Below is a small trained network, with its code and all its weights. Each question gives an input and a target symbol and asks what happens when units are switched off, that is, made to give their printed mean instead of their output.

import numpy as np


def w(rows, s, z=0):
    codes = np.array(rows[::2]) - 128.0
    scale = np.full(codes.shape[1], s)
    scale[-1] = z or s
    return codes * scale


def f(y):
    return y / 2 * (1 + np.tanh(0.7978845608 * (y + 0.044715 * y**3)))


def softmax(a):
    e = np.exp(a - a.max(-1, keepdims=True))
    return e / e.sum(-1, keepdims=True)


def log_softmax(a):
    a = a - a.max(-1, keepdims=True)
    return a - np.log(np.exp(a).sum(-1, keepdims=True))


def net(x, mask):
    ids = ['αβγεθφ'.index(c) for c in x.split()]
    T = len(ids)
    res = E[ids] + P[:T]
    u = 0
    for l in range(2):
        r = res
        for j in range(2):
            rows = slice(2 * j, 2 * j + 2)
            q, k, v = (r @ M[l][rows].T for M in (Q, K, V))
            z = softmax(np.where(np.tri(T) > 0, q @ k.T / 2**0.5, -1e9)) @ v
            o = O[l][rows]
            res = res + np.where(mask[u + j], z, o[:, -1]) @ o[:, :-1]
        u += 2
        y = f(res @ A[l][:, :-1].T + A[l][:, -1])
        res = res + np.where(mask[u : u + 8], y, B[l][:, -1]) @ B[l][:, :-1]
        u += 8
    return log_softmax(res[-1] @ U[:, :-1].T + U[:, -1])


Q, K, V, O, A, B = {}, {}, {}, {}, {}, {}
E = w([
[74,70,63,141],'α',
[132,133,136,32],'β',
[80,159,154,34],'γ',
[185,110,115,47],'ε',
[101,109,166,240],'θ',
[180,158,254,26],'φ',
],0.016)
P = w([
[85,32,254,124],'0',
[134,179,71,124],'1',
[137,177,73,128],'2',
[134,181,62,135],'3',
[129,179,72,141],'4',
[139,187,66,139],'5',
[125,191,68,149],'6',
[150,202,65,151],'7',
],0.0077)
Q[0] = w([
[153,134,142,77],'L0H1',
[174,93,242,188],'L0H1',
[115,141,109,8],'L0H2',
[125,123,22,70],'L0H2',
],0.013)
K[0] = w([
[191,87,234,95],'L0H1',
[126,253,134,153],'L0H1',
[140,26,180,79],'L0H2',
[76,10,139,108],'L0H2',
],0.012)
V[0] = w([
[69,228,147,132],'L0H1',
[202,103,176,130],'L0H1',
[162,146,254,101],'L0H2',
[4,172,120,192],'L0H2',
],0.0089)
O[0] = w([
[52,147,163,1,93],'L0H1',
[186,63,163,145,169],'L0H1',
[104,82,214,198,254],'L0H2',
[23,96,106,81,82],'L0H2',
],0.0076)
A[0] = w([
[138,208,152,105,137],'L0N1',
[48,118,114,238,95],'L0N2',
[124,235,28,60,34],'L0N3',
[222,172,2,32,255],'L0N4',
[51,141,30,58,99],'L0N5',
[122,201,120,100,234],'L0N6',
[127,134,172,57,54],'L0N7',
[166,52,96,176,193],'L0N8',
],0.0082,0.0058)
B[0] = w([
[220,69,148,98,144],'L0N1',
[148,198,105,145,171],'L0N2',
[121,45,120,77,133],'L0N3',
[63,83,167,103,253],'L0N4',
[157,119,139,200,180],'L0N5',
[114,10,126,124,186],'L0N6',
[128,156,140,98,137],'L0N7',
[96,161,121,173,243],'L0N8',
],0.011,0.0057)
Q[1] = w([
[123,124,125,6],'L1H1',
[19,87,87,92],'L1H1',
[103,246,16,146],'L1H2',
[173,141,180,22],'L1H2',
],0.012)
K[1] = w([
[157,78,145,57],'L1H1',
[109,162,3,52],'L1H1',
[201,153,41,80],'L1H2',
[106,116,182,80],'L1H2',
],0.015)
V[1] = w([
[45,165,133,38],'L1H1',
[173,188,130,194],'L1H1',
[49,92,254,164],'L1H2',
[194,161,55,234],'L1H2',
],0.0071)
O[1] = w([
[139,219,22,97,81],'L1H1',
[141,113,150,69,133],'L1H1',
[127,223,134,203,250],'L1H2',
[2,148,246,124,107],'L1H2',
],0.0081,0.014)
A[1] = w([
[139,198,88,181,30],'L1N1',
[181,151,180,15,71],'L1N2',
[113,101,43,77,143],'L1N3',
[27,33,115,9,27],'L1N4',
[90,92,124,109,63],'L1N5',
[60,113,146,185,120],'L1N6',
[181,163,126,167,2],'L1N7',
[156,81,206,120,42],'L1N8',
],0.011,0.0093)
B[1] = w([
[135,87,153,6,178],'L1N1',
[69,242,174,152,138],'L1N2',
[107,65,92,141,161],'L1N3',
[177,103,223,101,133],'L1N4',
[169,154,171,2,126],'L1N5',
[85,141,116,109,248],'L1N6',
[85,207,136,7,165],'L1N7',
[91,117,89,45,224],'L1N8',
],0.0097,0.015)
U = w([
[119,46,86,136,118],'α',
[223,93,178,219,254],'β',
[89,123,55,1,69],'γ',
[85,10,183,59,114],'ε',
[19,185,60,139,170],'θ',
[142,188,200,68,45],'φ',
],0.0065,0.0093)

Each question gives the input, a string of symbols that net reads in full, and the target symbol t.
The units are the heads (2 rows each of Q, K, V and O) and the neurons (one row each of A and B). Each row of codes is followed by its name. A weight is (code - 128) times the scale printed after its matrix; where a second scale follows, it is the last column's (O, A, B and U).
mask holds one flag per unit, layer by layer, with each layer's heads first. A switched-off unit (its flag False) gives its mean, the last column of its rows in O or B, instead of its output. The means were averaged over made-up inputs and are rounded, as every weight is.
A unit's drop is (log p(t) with every unit on - log p(t) with that unit switched off) / (log p(t) with every unit on - log p(t) with every unit switched off).
The circuit of an input: a set's keep is (log p(t) with only the set's units on - log p(t) with every unit switched off) / (log p(t) with every unit on - log p(t) with every unit switched off). Starting from the 12 units with the biggest drops (on a tie, the unit counted first), units are removed one at a time, each time the one whose removal leaves the highest keep (on an exact tie, the one counted first), for as long as the keep stays at least 0.8.
circuit, biggest first: the units of the circuit, biggest drop first
most important unit: the unit with the biggest drop
k most important neurons: the k neurons with the biggest drops, biggest first
k most important neurons of layer l: the k neurons of layer l with the biggest drops, biggest first
heads that matter: for each layer, one digit per head in row order, 1 if its drop is at least 0.15 and else 0, layers parted by /
drop when u is switched off: that unit's drop, to one decimal
input α ε γ, target α: heads that matter : 01 / 11
input θ θ β ε, target θ: 2 most important neurons : L0N2; L0N4
input β θ ε ε, target β: most important unit : L0N4
input θ γ β, target θ: heads that matter : 00 / 11
input φ α θ β, target φ: circuit, biggest first : L1H2; L1N7; L0H2; L1N1
input φ φ ε γ, target φ: heads that matter : 01 / 01
input θ φ β ε β, target θ: circuit, biggest first : L1H2; L0H2
input α ε φ φ β α α, target ε: circuit, biggest first : L1H2; L0H2; L1N4
input γ γ ε γ, target γ: heads that matter : 11 / 11
input γ ε γ ε ε β, target γ: circuit, biggest first : L1H2; L1H1; L0H1; L1N1
input α β β, target α: 2 most important neurons of layer 0 : L0N4; L0N3
input α β ε φ φ ε, target α: 3 most important neurons : L0N4; L1N3; L0N3
input β ε α ε α, target ε: 3 most important neurons : L1N4; L0N3; L0N4
input α γ ε γ θ γ, target α: 3 most important neurons : L0N4; L0N3; L1N3
input β γ γ γ θ γ, target β: most important neuron of layer 1 : L1N8
input ε θ γ ε ε β, target ε: 2 most important neurons : L0N4; L1N8
input ε ε ε γ γ β, target ε: drop when L0H2 is switched off : 0.8
input α ε θ γ θ γ ε, target α: drop when L0H2 is switched off : 1.1
input γ γ θ γ γ γ β, target γ: drop when L0H2 is switched off : 0.5
